Below are the code and all the weights of a small trained network. Each question names an input and a class and asks about switching units off, where a switched-off unit gives its printed mean instead of its output.

import numpy as np


def w(rows, s, z=0):
    codes = np.array(rows[::2]) - 128.0
    scale = np.full(codes.shape[1], s)
    scale[-1] = z or s
    return codes * scale


def norm(h):
    return h / np.sqrt((h * h).mean(-1, keepdims=True) + 1e-5)


def f(y):
    return np.maximum(y, 0)


def log_softmax(a):
    a = a - a.max(-1, keepdims=True)
    return a - np.log(np.exp(a).sum(-1, keepdims=True))


def net(x, mask):
    res = np.array(x, float).reshape(1, 5) / 4 @ E
    u = 0
    for l in range(2):
        y = f(norm(res) @ A[l][:, :-1].T + A[l][:, -1])
        res = res + np.where(mask[u : u + 8], y, B[l][:, -1]) @ B[l][:, :-1]
        u += 8
    return log_softmax(norm(res)[-1] @ U[:, :-1].T + U[:, -1])


A, B = {}, {}
E = w([
[8,161,170,102,250,213,180,112,89,198],'x0',
[168,225,46,166,176,143,190,161,99,75],'x1',
[124,84,134,165,72,187,156,88,148,126],'x2',
[174,143,94,133,149,115,2,97,249,126],'x3',
[148,123,186,86,126,183,149,138,148,113],'x4',
],0.0079)
A[0] = w([
[106,175,95,165,227,177,224,138,94,113,146],'L0N1',
[158,70,171,72,32,26,226,153,16,104,93],'L0N2',
[115,128,113,52,181,97,99,88,81,125,133],'L0N3',
[38,185,125,132,249,230,39,68,164,190,3],'L0N4',
[177,141,142,182,83,106,130,177,207,93,184],'L0N5',
[141,162,104,177,134,109,105,87,162,119,36],'L0N6',
[213,254,35,186,149,199,181,142,136,81,155],'L0N7',
[5,102,163,98,176,147,80,92,111,166,51],'L0N8',
],0.0069,0.0024)
B[0] = w([
[85,228,70,109,126,164,114,135,87,204,242],'L0N1',
[94,107,159,251,123,130,146,182,248,135,230],'L0N2',
[102,56,153,154,75,209,154,59,145,111,161],'L0N3',
[154,92,39,125,59,111,144,215,219,100,238],'L0N4',
[105,148,107,80,198,100,100,118,41,123,206],'L0N5',
[134,148,194,92,141,209,121,156,148,94,161],'L0N6',
[200,148,148,117,152,92,182,89,108,48,255],'L0N7',
[254,49,206,184,118,69,146,122,77,140,207],'L0N8',
],0.0094,0.0081)
A[1] = w([
[176,167,114,132,221,183,138,96,38,106,253],'L1N1',
[153,82,207,158,123,66,221,148,7,147,92],'L1N2',
[169,64,116,76,98,97,37,115,126,91,174],'L1N3',
[199,209,87,202,206,113,144,118,171,43,124],'L1N4',
[79,62,150,193,132,141,114,216,162,185,167],'L1N5',
[123,120,170,163,120,57,188,139,82,146,74],'L1N6',
[133,186,99,158,98,112,237,190,165,80,148],'L1N7',
[154,96,173,167,212,115,123,114,160,77,162],'L1N8',
],0.012,0.0021)
B[1] = w([
[77,161,150,165,63,68,103,123,156,109,205],'L1N1',
[110,105,56,133,247,184,84,141,156,145,195],'L1N2',
[44,227,159,159,149,115,155,81,72,143,192],'L1N3',
[174,17,145,112,102,185,163,176,170,144,250],'L1N4',
[183,137,157,102,55,93,162,131,121,19,210],'L1N5',
[192,120,93,46,115,155,103,167,186,166,173],'L1N6',
[94,112,151,113,224,129,59,75,68,174,240],'L1N7',
[95,188,72,123,39,91,125,122,119,147,180],'L1N8',
],0.011,0.016)
U = w([
[167,84,141,171,15,125,100,142,135,33,86],'0',
[181,5,79,142,207,254,99,190,118,135,68],'1',
[35,199,116,171,167,184,85,89,25,166,254],'2',
],0.0093,0.00094)

Each question gives the input, the list of numbers given to net, and the class t.
The units are the neurons (one row each of A and B). Each row of codes is followed by its name. A weight is (code - 128) times the scale printed after its matrix; where a second scale follows, it is the last column's (A, B and U).
mask holds one flag per neuron, layer by layer. A switched-off neuron (its flag False) gives its mean, the last column of its row in B, instead of its output. The means were averaged over made-up inputs and are rounded, as every weight is.
A unit's drop is (log p(t) with every unit on - log p(t) with that unit switched off) / (log p(t) with every unit on - log p(t) with every unit switched off).
The circuit of an input: a set's keep is (log p(t) with only the set's units on - log p(t) with every unit switched off) / (log p(t) with every unit on - log p(t) with every unit switched off). Starting from the 12 units with the biggest drops (on a tie, the unit counted first), units are removed one at a time, each time the one whose removal leaves the highest keep (on an exact tie, the one counted first), for as long as the keep stays at least 0.8.
units of the circuit, in order: the units of the circuit, biggest drop first
top k neurons: the k neurons with the biggest drops, biggest first
k most important neurons of layer l: the k neurons of layer l with the biggest drops, biggest first
drop when u is switched off: that unit's drop, to one decimal
input [1,5,7,-3,-5], class 2: units of the circuit, in order => (L0N1)
input [1,-1,-2,6,-4], class 0: top 2 neurons => (L1N7; L0N4)
input [-2,0,-6,1,1], class 2: units of the circuit, in order => (L0N2; L1N3)
input [-5,1,2,-4,8], class 1: 2 most important neurons of layer 0 => (L0N4; L0N5)
input [-1,-5,-2,2,-5], class 2: top 2 neurons => (L0N2; L1N3)
input [-7,0,6,1,-2], class 2: top 2 neurons => (L1N3; L1N5)
input [-6,-1,-2,8,0], class 2: 2 most important neurons of layer 1 => (L1N3; L1N5)
input [8,-1,2,-5,0], class 1: top 3 neurons => (L0N8; L1N3; L1N2)
input [0,-5,-8,-2,-2], class 0: 2 most important neurons of layer 1 => (L1N5; L1N7)
input [1,-3,-3,4,-3], class 0: top 3 neurons => (L1N7; L0N4; L0N5)
input [-1,0,-8,-1,0], class 0: 3 most important neurons of layer 0 => (L0N7; L0N8; L0N3)
input [-6,3,-8,-1,1], class 1: top 2 neurons => (L1N4; L1N5)
input [-7,1,-3,-7,-1], class 1: 2 most important neurons of layer 0 => (L0N4; L0N5)
input [-4,5,-3,-3,1], class 1: units of the circuit, in order => (L1N4)
input [2,-7,-4,5,-4], class 0: 2 most important neurons of layer 1 => (L1N7; L1N5)
input [-3,-7,-4,3,1], class 2: top 2 neurons => (L1N3; L0N2)
input [8,-5,6,3,-2], class 0: top 2 neurons => (L0N4; L1N5)
input [6,-3,-7,2,0], class 0: 2 most important neurons of layer 0 => (L0N4; L0N7)
input [-4,-3,0,8,-4], class 2: drop when L1N3 is switched off => 0.4
input [7,-7,-4,7,-7], class 0: drop when L0N4 is switched off => 0.1
input [-7,4,3,-6,3], class 1: drop when L1N2 is switched off => 0.0
